How the objects are linked:
from | * @ § + % $ ^
x587 | . . x627 . x810 x954 .
x107 | x379 x429 x557 x35 x467 x3 x946
x627 | x72 x716 x587 x467 x35 x296 x858
x810 | x42 x156 x35 x557 x587 x48 x215
x858 | . . . . x515 x998 x627
x196 | x296 x577 x667 x358 x246 x72 x820
x946 | . . . x515 . x621 x107
x515 | x783 x127 x215 x946 x858 x681 x35
x898 | x621 . . x574 . . x601
x379 | x107 . . x453 . x601 .
x716 | . x627 . . x799 x506 .
x453 | x35 x354 x42 x379 x72 x246 x783
x354 | x799 x453 . . . x421 .
x467 | . . . x627 x107 x232 .
x232 | x358 x751 x640 x296 x3 x467 x857
x820 | x998 . . . x574 . x196
x358 | x232 . . x196 x601 . .
x838 | . x998 . . x370 . x506
x577 | x506 x196 . . x421 . .
x783 | x515 . . . . x574 x453
x954 | x667 x498 x296 x640 x48 x587 x318
x557 | . . x107 x810 . x917 .
x407 | x370 x574 . . . . x421
x192 | x421 x711 x761 x337 x506 x799 x370
x761 | x93 x48 x192 x485 x498 x156 x585
x35 | x453 x799 x810 x107 x627 x711 x515
x485 | . x917 x337 x761 . . .
x318 | . . x998 . x883 . x954
x498 | . x954 x506 . x761 . .
x156 | . x810 x799 . . x761 .
x127 | . x515 . . . x370 x799
x640 | . . x232 x954 x917 . .
x601 | x3 x446 x319 x246 x358 x379 x898
x421 | x192 x246 x93 x446 x577 x354 x407
x998 | x820 x838 x318 x857 x681 x858 x296
x370 | x407 x681 x585 x493 x838 x127 x192
x681 | x574 x370 x883 x621 x998 x515 x711
x296 | x196 x506 x954 x232 x711 x627 x998
x72 | x627 . . . x453 x196 .
x621 | x898 x493 x418 x681 x857 x946 x3
x93 | x761 x37 x421 . . . .
x857 | . . . x998 x621 . x232
x667 | x954 . x196 . x37 . .
x137 | x883 . x574 . . . x37
x337 | x446 x3 x485 x192 x751 x429 x493
x917 | x319 x485 x3 x48 x640 x557 x418
x48 | x37 x761 x711 x917 x954 x810 x883
x506 | x577 x296 x498 x751 x192 x716 x838
x3 | x601 x337 x917 x711 x232 x107 x621
x585 | . x883 x370 . . . x761
x711 | x246 x192 x48 x3 x296 x35 x681
x574 | x681 x407 x137 x898 x820 x783 x246
x37 | x48 x93 x246 x319 x667 x42 x137
x246 | x711 x421 x37 x601 x196 x453 x574
x751 | . x232 . x506 x337 . .
x429 | . x107 . x799 . x337 .
x883 | x137 x585 x681 x418 x318 x215 x48
x319 | x917 . x601 x37 . . .
x493 | . x621 . x370 . . x337
x215 | . . x515 . . x883 x810
x799 | x354 x35 x156 x429 x716 x192 x127
x418 | . . x621 x883 . . x917
x446 | x337 x601 . x421 . . .
x42 | x810 . x453 . . x37 .

The rows follow the links: the fewer symbols apart two objects are, the more alike their rows tend to be.

Each row is also shifted at random along 7 hidden directions that mean nothing.

Some objects, each with a row of numbers:
x232: [-19,   1,  -2,   6,  -7,   1,  16,  15,   9, -18,  -8, -15,   0,  -6,   3,  -8,   2,   7,  -7, -31,   4,  -7, -10,   9,   8,   3,  11,  -8, -10,   2, -11, -10,  10,  11,   2,  -6,  -8,  13,  -1]
x838: [ 39,  -2,  11,  -8, -12,  -8, -19,   9,  -1,  -2,  12,  16,  -1,   7,  -5,  11,  -3,  -7,   6,  17, -14,   3,  -5,   4,  -1,   4,   2,  22,  -5, -27,  -5,   8,  -1,   1,  14,   6,   8,   2,  -5]
x820: [ 21,  -6,   6,  -2,  -1,  -2,   0,   0,   4,  10,   9, -10,  -9, -14,  -3,   7,   1,   0,   3,  -1,  16,   3,  13,  -3,   0,   6,   8, -10,   0,  18,   4, -11,  -1,  -6, -11,   2, -16,  -9,   2]
x37: [-11,   9,   1,  -5,  -7,   8,   5,  -9,  -3,  13,  10,   1,  -2,  25,  -3,  22, -25, -17,   7,   1,   4,  18, -19,  -8,   1,   0,  -3,  -6,   9,  13, -27,   8,   7,  -7,  17,  12,  -2,  -4,  11]
x557: [  1,  11,  -2,   8,  -2, -13,   5,  -2,  16, -20, -17,  -7,  10,  26,   5,  -9,   2,  14,  -5, -12, -18,   2, -31,  16,  16,  12,   1,  -2,   9, -17, -25,  -4,  -7,  -1,  28,   3,  14,  13,   6]
x72: [ 29,  -6,   7, -18,  -1,  -1,   0,  13,   3,   6,   1,  24,  -9,   1,  -7,   2,   6, -13,   5,  14,  -5,  -6,  -9,   6,   2,  19,   2,  22,  -6, -22,   0,   2,   3,  -5,  -2,   4,   2,  -8,  -5]
x156: [-39, -13,  -9,  10,  -4, -12,  10,  18,  -2, -10,  -5,  -7,   4, -26,  19,  16,  15,  15,  -8,   3,  -2,   2,  -1,   5, -10,  -6,  -3, -10, -12, -16,   3, -14, -18,  -3,   8,  13, -10,  -1, -25]
x917: [ 33,  -5, -10,  13, -12, -12,  34,  21,  17, -23, -11, -11,  -1, -23,   8,   3,  14,   2, -21, -24,   4,  -5, -20,   2,  -5,  20,  -3,   5, -18, -18,  -3, -28,  -7,  -2,   7,   3, -11,  -5, -30]
x515: [-39,   1,   2,   9,   8,   2,  -8,   4,  -3, -13,  -6,  -8,   9, -11,  -2, -15,  10,  14,  -1,   1,  -3,  -5,   2,  11,   7,   4,   4,   1,   1,  -3,   5,  -4,  -4,  -5,  -1, -10,   2,  11,   3]
x946: [ 43,  15,   3,   7,   7,   9,  15, -11,   4, -19, -11,  -5,   1,  20,  -8, -43,   3, -11,  -1,  -9,  -1, -14, -11,   3,  13,  18,   6,  29,  10,  11, -11,   1,  15,  -1,   3, -34,   9,  26,   9]
x354: [ 13,  -7,  -4,  -6,   3,  -7,  10,   8,   6,  -6,  -1,  -1,  -6,   0,   9, -13,  12,  -1,  -2,   8,   8,  -9,   3,  -1,  -1,  12,   4,  11,   0,  -2,  -7, -15,  -7,  -9,   1,  -8,  -3,   0,  -7]
x215: [  8,   0,  -9,  17,  12,  -4,  10,   5,   3, -19, -20, -23,   9, -20,   4, -22,  13,  17,  -3, -10,   8,  -8,  -3,  13,   4,  11,  -1,  -5,   4,   4,   4, -23,  -9, -18,  -2, -12,  -7,   6,  -5]
x681: [ 34,   4,   2,  11,   9,  11,   2, -12,   5,  -9,   0, -23,   5,   8,  -4, -22,  -7,   1,  -4, -13,  11,   3,   7,   1,   9,   7,   6,  -2,   8,  21,  -9, -14,   2,  -7,   6, -18,  -5,  14,  19]
x761: [-13,  -8, -10,   3,  -3, -11,  -6,  26,  -2,  -9,  -6,   8,   4, -25,   6,  23,   9,  16,  -6,   8,  -3,  -5,  -5,   5, -12,  -5, -14,  -5, -15, -41,  12, -13, -14,  -1,   5,  23,   6, -18, -26]
x601: [-37, -19,   3,   5, -15, -18,   8, -28,  11,  22,  16, -19,  -5,  -3,  24,   4,  12,  -6, -14, -14,  -9,  20,  23, -15,  -9, -10,   7,   1,  -4,  24,  11,   6, -11,   8,  -6,   2, -11,  -2,   0]
x379: [-29,   8,   2, -11,   0,  10,   7,   2, -21,  19,  15,  32, -16,  -6, -17,  29,  -6, -14,  -3,  16,  17,   2,   0, -26,  -8,  -8, -13, -15,  -5,  16,  16,   9,   7,   6, -18,  16, -13, -22, -23]
x751: [ 14, -19,  -6,   8, -11, -11,  20, -15,  13,   3,   7, -31,  -2,  -3,  28, -24,  20,  -6,  -8, -24,  -9,   5,  20,  -3,  -3,  -5,  19,  14, -10,  17,   0,  -1,   0,  10,   0, -26, -15,  26,   3]
x498: [-23,   1,  -7,  -4,  -4,  12,   7,  15, -16,   4,   6,   2,   0,  -3,  -4,  22, -18,  -6,   9,  -2,  10,   2,  -7,  -4,  -6, -18,  -2, -14,  -1,   6,  -9,   8,  14,   2,   1,   5,  -9,   1,  -4]
x370: [ 22, -11,  -4,  10,  -4,   1,  15,  -2,  -3,  -2,   7, -16,  -2, -15,  11, -18,   9, -12,  -7,  -4,   9,   2,  20,  -7,  -7,  -2,   8,  20,  -6,  11,   6,  -9,  -3,  -2,   0, -21, -13,  18,  -5]
x810: [ 34,   1,  -1,  -9,   9,   2,  -7, -13,  -3,  13,  -8,  17,   9,  22,   2, -10,  -1,  -9,   3,  17, -23,   5,  -9,   0,   5,   1, -12,  16,  10, -15,  -1,  19,  -3,  -9,   2,  -3,  14,   1,  12]
x954: [ 12, -11,  -4,   3,  -7, -10,   3,  32,  15, -16, -13,   0,   3, -22,   4,  15,   9,  12,  -4,  -8,  -7,  -7, -17,  20,   1,  12,  -2,  -4, -15, -44,  -2, -14,  -8,  -5,   7,  20,   3, -13, -13]
x998: [-38,  -8,  14,   6, -14,  -7, -25, -24,   1,  18,  25, -15,   9,  15,  10,  12,  -6,  -1,   0,  -1, -24,  29,  17,   9,   7, -16,  16,  -6,   2,  13,  -9,  23,  -5,   7,  14,   3,  -3,  17,  25]

From each start, follow one symbol. Which object do you reach?
Answer with the object's name.
[ -3,  -4, -11,  -8,   3,   3,  12,  14, -17,  10,   2,  14, -13, -25,  -8,  22,  -6, -11,   6,  10,  21,  -7,   4, -18, -20,  -7, -16,  -3,  -6,   3,  14,  -3,   5,  -7, -19,   8,  -8, -22, -24]
§	x421
[-38,  -8,   1,  -4,  -8,  12,  -3, -11, -20,  23,  22,   9,   2,   7,   6,  11, -15, -20,   1,  13,  -4,  16,  16, -20, -10, -28,  -4,  12,  -4,   9,   1,  22,   5,  10,   2,  -3,  -7,  10,   2]
§	x761
[  4,   2,  -3,   1, -10,  -2,  31,  -5,   1, -11,  -1,  -4,   0,  24,  14, -31,   7, -23,  -7, -11, -11,  -1, -15,  -5,   5,   9,  11,  42,  -4,  -2, -23,   9,  11,   5,  18, -35,  -2,  42,  -5]
$	x337
[-10,   2,   6,  -9,  13,   8, -25,  -2,  -5,   4,  -1,  23,   7,  10,  -8,   2,  -1,  13,   1,  21,  -8,   3,  -3,  -1,  10,  -3,  -8, -13,   4, -15,   7,   4, -13,  -1,  -3,  16,  10, -12,   6]
%	x627
[  2,  -6,  -5,   1,  13,   1,   2, -17,  -6,  21,   4,  -8,  -3, -14,   6,  15,   4,   6,  -3,   8,  20,  13,  16, -14,  -5,  -6,  -5, -36,  10,  39,  13, -11, -14, -10, -20,  16, -19, -23,  -3]
§	x453
[-17,  -7,   0,  -3,  -2, -10, -18,  -6,  -1,   3,   8,   8,   7,  15,  15,   0,   5,   7,  -2,  16, -18,  11,   3,   3,   5,  -6,   0,   2,   2, -17,  -6,   7, -16,   2,  16,   4,   7,  10,   3]
§	x156
[ 18,   8,  -4, -13,  11,  30,  23,   3, -22,  25,   5,   4, -16,  -9, -17,  10, -25, -25,  16,  -3,  36,  -1,   2, -24,  -8, -11,  -7, -20,  11,  51,  -1,   6,  25,  -5, -28,  -3, -25, -13,   2]
%	x37
[ 21,  12,   7,  -2,  -1,  11,  -5,  -7,  -5,   1,  -1,   7,  -1,  15, -15, -14,  -9, -12,   9,  -3,  -6,  -4,  -2,   0,   7,   0,   3,  17,   5,   6,   3,  20,  23,  10,  -5, -12,  10,  10,  14]
^	x232
[-16,  17,  -5,  12,   7,   4,   1,  10,  18, -30, -22, -18,   8,   4,  -4, -13,  -5,  31,  -9, -26,  11, -15, -17,  12,  14,   9,   2, -32,   4,  -1, -11, -30,   0,   7,  10,   3,   9,   0,   5]
^	x621
[-39,   4,   9,  -8,   2,  12, -14, -18,   1,  16,   3,  -6,   4,  32,  -2,  -9, -21,  -6,  19,  -3,  -8,   7,   5,   7,  10,  -8,  11,  -3,  16,  21, -19,  24,  20,   5,   2,  -9,   7,  13,  39]
^	x820
[ -8,  11,  -7,  -1,   2,  19,  20,   4, -10,  -7,  -4,   9,  -4,   6,  -6, -16, -11, -14,   0,  -7,  10, -13,  -5, -14,  -2, -10,  -2,  16,  -1,  10,  -2,   8,  21,  13,  -5, -23,   1,  15,  -4]
§	x485
[ 15,  30,  -5, -15,  27,  35,   5,  12, -21, -13, -26,  41,  -3,   8, -41, -21, -14,  -7,  11,   8,  19, -34, -22, -13,   9,   2, -18,  10,   7,  -6,  13,  12,  30,   8, -23, -16,  16,  -9,  -5]
§	x557
[-11,   0,   6,  -6, -11,   4,   0,  -4,   5,  11,  18,   5,  -7,  21,   2,  20, -17, -18,  -3,   6,  -2,  20,  -6,  -7,   1,   9,   1,  -1,   1,   1, -23,  -4,  -2,  -1,  19,  16,  -6,  -6,   6]
^	x574
[-11,  -9,  -6,   9,  -7, -18,  17, -16,  16,   1,  -5, -21,   3,  -5,  18,  -5,  10,   4,  -7, -20,  -3,   5,   5,   2,  -5,   2,   2,   0,  -2,  12,   1,  -6,  -6,  -1,   0,  -4,  -2,   1,   0]
§	x601
[ 15,  -4,  -1,   7,  -4,   4,  11,   5,   0,  -6,  -4, -13,   5,  -6,   1, -10,  -1,  -8,   6, -13,  -7,   0,  -7,  11,   1,   5,   8,  17,   0,   2,  -6,   7,   9,  -9,   1, -17,  -3,  18,   8]
%	x883
[ 13,  -8,  -4,  -1,  14, -11, -14,  15,  12, -10, -25,  -2,  13, -24,   6,  -5,  21,  27,  -1,   1,  -8, -15,   1,  22,   6,   5,  -5, -18,  -4, -27,  16, -14, -17,  -8, -13,  11,   8, -14,  -2]
%	x810
